How the states are linked:
at | s j n i
gn | mh fs lb nl
qc | cf jt jf tc
rg | tp tr bp ph
jc | nc tl sg dn
gb | qm jd hc qg
hq | zl qd jz lm
pj | cq lz tg qf
dd | lj hf pj pm
fb | zn tb jc cg
fq | cg fb pr jh
fs | qg gb mp mh
cm | qp bd rm gf
cq | qs qq hb tg
jz | bd nm qp cm
bt | fp bn hr gt
hl | qf pj tz cz
tb | nl gn tl zn
hp | rg hb ph gr
lb | ch mp jb ht
jq | gb fl qg fs
ht | jb ch qr ql
mn | hq hr lm qb
tr | bt mb gt tp
dj | cz hl fl fm
qb | lm hq qj nh
ch | dd zd pm jb
zd | hf pg lj dd
tl | ht lb ql nc
cn | fb jf cg fq
qp | pz mm qc rm
hf | tj nf lz lj
lz | qq ls qs cq
mh | mp qg ch lb
hr | qd gp zl hq
jh | pr cg mg nm
qr | hl pm cz dj
bh | cn tc fq gp
cg | jc zn dn pr
gp | fq cn jh qd
gt | hr fp hq mn
bp | mn gt qb bf
qn | tc qc cn bh
mm | mj sd jt pz
pr | dn jc sd mg
mj | jn cl cr jt
md | fs jq mh gn
pg | nf bg tj hf
fl | jd tz qm gb
nh | qj lm dm ml
dm | gf cm gm cd
jd | gr hp mt qm
tj | ls hg qq lz
tp | gt bt mn bp
cd | gm gf bn mb
zl | nm jh bd jz
qd | jh fq nm zl
tz | hp tg gr jd
mb | bn gm fp bt
dn | sg nc cl sd
bn | bh qn gp fp
mg | sd dn mj mm
qj | cm jz gf dm
sg | gq ql hj cl
qm | mt gr pg hc
cr | md ld gn rr
qs | sc rp tr hb
gr | ph rg bg mt
sc | mb cd bt tr
ml | dm qj cd rp
gq | dj qr fm hj
qg | hc qm zd mp
sd | cl sg jn mj
nf | hg bf ls tj
ld | jq fm fs md
pm | pj lj qf hl
jb | pm dd hl qr
qq | rp ml sc qs
bf | qb mn nh hg
tc | jf cf fb cn
jf | tb rr zn fb
gf | rm qp qn gm
fm | fl cz gb jq
bg | bf bp hg nf
hg | nh qb ml ls
mp | zd hc dd ch
cl | hj gq ld jn
hj | fm dj jq ld
fp | gp bh qd hr
ph | bp tp bf bg
cz | tz qf jd fl
rp | cd dm mb sc
jt | cr jn rr cf
qf | tg cq hp tz
nl | lb mh ht tl
lm | jz zl cm qj
lj | lz tj cq pj
rm | qc pz tc qn
ls | ml nh rp qq
nm | mg pr mm bd
rr | gn md nl tb
mt | bg ph nf pg
gm | qn rm bh bn
ql | qr jb dj gq
nc | ql ht gq sg
cf | rr cr tb jf
jn | ld hj md cr
hb | tr sc tp rg
tg | hb qs rg hp
zn | tl nl nc jc
pz | jt mj cf qc
bd | mm mg pz qp
hc | pg mt hf zd

In the rows, 151 means zero.

The rows follow the links: the fewer symbols apart two states are, the more alike their rows tend to be.

Here are some states, each with a row of numbers. One shown again gets a slightly different row.
sg: [ 155  116  142  113  108  236  190  172   75   56  154  193  109   35  163  201   21  124  227  182  169  141  204   28  146    6  103  140   85   95  170  106  139  261  194  145  177   89  168  132  139  149  164  104  159  121]
zn: [ 159  130   93  118   72  231  215  170  119   30  157  171   99   47  166  175   42  148  194  219  164  181  200   22  143   11  113  179  106  102  159  106  138  261  159  128  186   88  163  141  132  115  177   81  159  103]
pg: [ 144  132  240  145  293   93   82  175  179  197   88  202  200  171  121  158  153  127  211   73  147   67  100  243  107  207  163   78  202  236  166  252  200   83  186  205  103  221  114  153  186  235  148  254  146  142]
zd: [ 149   89  277  122  277  116   91  179  119  173   80  224  196  115  122  211   96   78  256   64  151   63  117  177   93  176  139   89  169  186  198  209  183  114  213  213  100  187  153  143  192  246  174  236  149  184]
tl: [ 155  109  157  112  120  236  179  170   63   64  151  197  113   30  164  210   19  114  234  172  168  132  206   31  146    7  102  132   85   94  174  107  146  257  204  151  171   92  169  130  140  161  164  111  161  131]
tj: [ 140  175  200  167  280   90   83  166  198  216  120  168  190  213  128  119  204  170  158   85  144   77   99  281  141  217  183   73  204  253  128  257  203   77  166  186  116  231   96  154  169  213  111  245  142  119]
gf: [ 152  200   70  191   42  125  189  109  204  190  207   61  144  240  165   99  264  193   25  203  138  249  150  169  191  236  182  243  164  120  125   91  105  112   69  104  173  139  174  171  129   63  149   91  149  185]
lz: [ 142  166  204  161  282   88   82  168  198  214  115  176  192  208  128  125  196  165  166   86  145   76  100  276  136  217  180   72  204  251  134  259  202   79  167  192  110  231   97  153  172  217  119  248  144  121]
cf: [ 162  144   60  128   40  215  234  161  164   24  158  143   97   77  166  151   76  164  159  242  160  218  187   29  139   44  123  220  126  106  156  102  132  241  122  112  192   89  172  150  136   85  190   68  159  100]
gb: [ 150   73  281  114  251  147  101  175   75  163   93  227  180   82  130  235   62   64  270   69  154   70  139  133  104  137  123   92  138  146  206  174  168  145  231  207  107  157  167  138  183  242  179  214  152  197]
gq: [ 154   93  209  109  162  219  150  171   38  102  136  211  134   32  157  229   18   90  253  131  166  103  196   53  141   32  101  108   82   94  189  119  146  233  227  169  153  101  172  124  151  193  165  138  160  161]
fp: [ 150  206   78  197   64  123  171  105  198  212  212   59  151  254  165   92  282  200   18  188  139  235  150  194  202  245  187  221  166  127  116  100  113  101   79  106  172  149  164  169  126   76  132  103  148  187]
qb: [ 141  229  115  207  152  111  119  115  188  260  208   80  166  277  159   78  295  217   31  143  144  162  136  271  219  245  196  141  171  184   90  164  148   84  112  134  156  192  122  164  128  126   82  162  144  158]
nh: [ 140  228  120  205  159  109  115  117  187  259  207   88  169  275  158   79  295  219   37  137  145  157  135  275  215  243  198  131  170  189   91  169  152   82  117  137  157  197  118  162  128  131   79  165  143  153]
qd: [ 157  187   56  179   25  133  207  113  209  155  195   67  136  216  166  104  239  190   39  220  139  262  153  138  173  215  174  262  167  109  133   84  104  130   65  102  178  125  183  173  132   55  168   76  150  182]
qf: [ 147  110  260  134  289   99   83  177  158  184   81  214  197  145  119  184  127  104  233   67  146   63  104  214   98  197  153   82  191  215  182  236  194   95  198  209   99  204  130  146  193  241  162  250  148  162]
zl: [ 156  188   63  186   30  132  203  110  208  164  196   66  137  222  165  103  247  191   35  215  140  259  153  144  180  223  175  258  168  110  132   86  104  125   67  100  177  130  180  171  134   56  167   80  152  182]
jc: [ 161  134   86  120   65  231  219  169  127   28  156  169   96   50  168  171   47  151  192  224  166  187  196   22  140   16  114  185  107  100  159  105  139  260  152  124  189   88  164  139  136  108  178   80  161  101]
ql: [ 152   91  218  109  168  216  149  169   37  110  135  213  137   33  153  230   21   83  257  123  165   98  196   59  137   40  101  106   84   95  189  118  147  228  230  174  151  104  175  128  152  199  161  143  159  169]
jh: [ 163  165   42  157   11  161  236  133  215   80  172   93  116  157  164  118  173  180   83  249  146  266  160   77  146  157  155  274  163  106  146   85  112  172   70   96  183  108  184  167  140   47  196   64  156  147]
bp: [ 139  218  141  198  213  102   98  134  197  254  182  115  175  265  149   84  273  212   67  117  147  123  123  292  201  236  195   95  182  225   94  210  175   78  136  154  142  215   98  156  138  166   77  200  141  130]
hc: [ 150   90  276  124  280  111   90  178  125  177   80  223  195  121  121  207  102   82  253   62  149   62  117  185   95  180  142   87  174  190  196  213  185  110  211  210   96  190  148  144  192  245  172  238  150  178]
rr: [ 158  127  105  117   85  237  208  169  104   37  155  177  103   40  167  184   36  141  206  209  165  173  202   23  143    5  109  168   96   99  162  107  139  262  171  133  185   87  165  136  134  124  170   85  163  108]
fq: [ 161  163   40  154   11  165  238  136  213   74  170   97  114  152  165  120  165  179   87  250  147  263  164   71  144  148  150  272  159  105  148   88  111  179   72   97  185  103  183  166  141   52  200   61  152  142]
cr: [ 158  127  113  117   90  237  206  169   97   42  154  181  101   40  165  186   32  137  211  202  165  161  203   25  145    5  108  159   91   98  163  106  144  263  178  138  183   88  163  134  135  132  171   90  162  110]
ld: [ 155   97  193  111  149  225  161  172   42   90  144  207  127   34  158  224   20   97  248  145  166  109  198   47  143   23  100  115   80   92  183  113  147  243  220  164  161   96  172  130  146  183  161  130  161  154]
qj: [ 146  220   90  202   90  118  152  106  192  237  216   63  157  269  166   87  293  210   15  171  140  211  145  226  215  251  192  192  167  144  103  119  121   93   92  115  168  166  151  167  125   93  110  122  145  183]
pm: [ 150   84  282  119  268  127   93  177  105  173   83  226  191  104  123  220   86   70  262   66  150   66  126  162   97  165  133   90  160  170  203  198  177  122  221  212  101  177  157  141  191  244  180  231  150  187]
rm: [ 161  176   48  169   15  146  222  123  215  115  185   78  126  188  166  112  207  184   56  238  141  268  158  104  157  190  165  275  166  107  142   84  107  151   63   98  181  117  185  171  136   50  187   68  150  165]
lm: [ 145  216   88  202   82  115  155  103  194  231  216   62  155  265  164   86  291  207   16  177  140  218  148  220  213  248  190  200  166  141  105  114  121   95   91  115  173  161  154  169  127   86  115  118  143  184]

Each walk starts at a row. The symbols on each line, taken left to right, move it on to the next state.
Each answer is a row, close to the row of the state it stands for.
[ 152   84  241  108  190  201  133  172   33  121  126  221  148   40  149  237   28   72  268  107  161   88  186   73  131   60  104   99   92   99  197  126  152  210  237  182  137  115  177  128  161  214  167  162  158  182]
j s s s n
[ 140  213  156  189  233  100   89  144  198  246  166  131  181  252  145   88  258  206   95  107  147  106  114  294  186  227  195   85  188  238  100  229  185   77  143  161  137  225   94  157  146  176   83  214  139  121]
j i i s n j
[ 156  179   50  171   14  141  220  117  214  125  185   78  130  196  167  112  218  184   51  232  143  265  158  111  164  199  167  270  170  106  138   80  104  143   64   99  179  117  186  170  139   47  184   70  149  169]
[ 153   87  225  110  174  210  142  169   35  113  132  214  141   38  151  235   23   80  261  120  164   96  188   63  134   45  100  103   86   95  194  120  147  220  230  179  146  106  174  128  156  206  165  151  159  175]
j s j j j
[ 141  220  145  194  219  102   93  138  197  252  179  118  177  261  146   83  267  208   79  115  145  118  120  296  198  232  195   93  184  227   95  217  178   78  138  155  143  219   96  156  140  170   79  205  141  127]
n n n n s
[ 162  163   38  151   11  167  239  139  212   67  167  101  112  145  164  125  154  181   92  251  148  263  164   64  141  138  149  267  160  108  149   89  114  186   73   98  187  103  181  164  139   53  201   62  154  136]
[ 161  136   79  119   61  227  225  166  134   28  159  162   98   57  167  164   52  156  186  229  164  194  194   23  140   21  116  191  110  104  157  104  136  257  147  122  190   85  166  142  133  102  177   77  158  101]
s s j j s
[ 146  115  257  136  292   98   83  179  162  189   83  211  197  152  121  175  135  110  228   65  146   63  103  221  101  201  155   82  191  221  179  239  196   93  194  210   98  210  129  146  192  241  159  254  147  156]
n i j n j
[ 144  226  103  204  126  112  132  107  187  252  215   72  161  277  161   82  298  214   23  155  141  184  143  255  216  249  196  160  169  165   96  142  136   87  102  124  164  178  134  165  123  110   93  145  145  171]
[ 139  216  152  194  228   98   93  141  197  247  171  127  177  255  147   85  263  208   86  113  146  113  116  298  192  229  193   89  188  235   98  222  183   80  143  158  138  223   93  156  143  173   81  212  141  124]
n n j n s
[ 161  158   39  149   11  173  241  141  208   60  165  105  112  136  165  128  148  179  101  252  148  260  166   59  139  126  148  265  159  106  148   89  113  191   78   99  188  100  181  163  137   52  200   62  156  133]
j n s n n s
[ 150   80  282  119  266  129   98  177   97  171   85  225  191   97  126  223   79   71  264   64  149   66  129  154   97  158  128   88  154  164  204  190  176  128  224  209  101  169  161  141  190  246  178  224  149  191]
[ 146  222   96  203   98  114  144  104  188  242  216   65  157  269  164   85  295  210   17  168  140  203  144  232  218  251  192  183  168  149  101  123  126   88   93  121  167  169  147  168  127   97  106  125  143  179]
i s n s n
[ 164  148   47  133   28  202  241  158  182   29  160  132  102   95  165  140   98  171  142  251  155  235  176   35  136   72  134  237  140  108  153   99  126  226  103  107  191   94  172  155  138   70  196   65  159  109]
j s s n i
[ 149   77  264  109  214  178  117  173   44  142  113  225  165   54  142  239   39   64  271   90  159   78  168   93  119   92  109   95  107  113  205  141  155  183  238  192  125  129  177  131  171  229  173  185  155  192]
[ 163  155   42  140   19  189  244  149  199   41  162  121  105  115  167  134  119  175  122  254  152  250  175   44  135  100  137  255  150  109  151   92  121  210   89  102  189   96  177  160  137   60  199   59  157  120]
j n n j
[ 150   79  252  108  202  189  125  170   39  134  121  223  155   49  145  241   30   71  268   98  160   84  176   84  126   77  105   99  100  108  200  135  155  196  237  191  133  122  176  130  165  223  171  172  157  187]
i j i s s j
[ 142  183  186  174  269   91   83  160  203  225  131  161  186  225  132  110  218  179  142   92  148   86  101  286  151  221  186   71  202  251  123  252  200   77  160  182  121  231   95  153  165  206  106  237  143  119]
[ 140  227  120  205  170  107  113  120  192  262  204   89  169  274  157   77  291  219   41  133  142  154  132  280  216  241  196  124  175  195   90  174  154   82  120  138  153  198  113  160  129  138   78  174  145  148]
i n i n j
[ 157  186   56  175   21  135  212  114  212  145  190   69  135  208  166  106  231  186   44  226  141  263  156  127  172  210  170  266  166  108  134   82  104  133   65   99  178  122  182  172  136   53  173   73  150  178]
i s i s
[ 163  152   42  139   21  193  242  151  194   38  160  123  105  107  164  134  112  175  128  253  153  244  176   42  134   92  138  249  142  108  154   95  121  218   92  103  186   96  178  157  138   63  199   63  155  116]
[ 144  153  219  155  286   91   80  172  194  206  104  186  193  197  123  137  181  152  181   81  146   73   97  267  126  215  175   73  205  249  145  258  203   79  175  196  111  228  102  153  177  227  129  252  143  127]
n s s i s
[ 147  214   85  199   76  117  161  106  193  226  216   59  153  263  168   89  288  206   15  179  141  222  150  209  210  249  190  210  164  134  111  111  117   95   84  111  170  156  159  168  126   82  122  113  144  185]
i j n
[ 162  170   44  162   11  154  232  127  216   99  179   85  123  175  166  114  190  184   70  242  143  267  159   88  150  175  160  274  164  107  143   84  107  160   66   97  182  110  184  170  139   47  190   62  154  154]
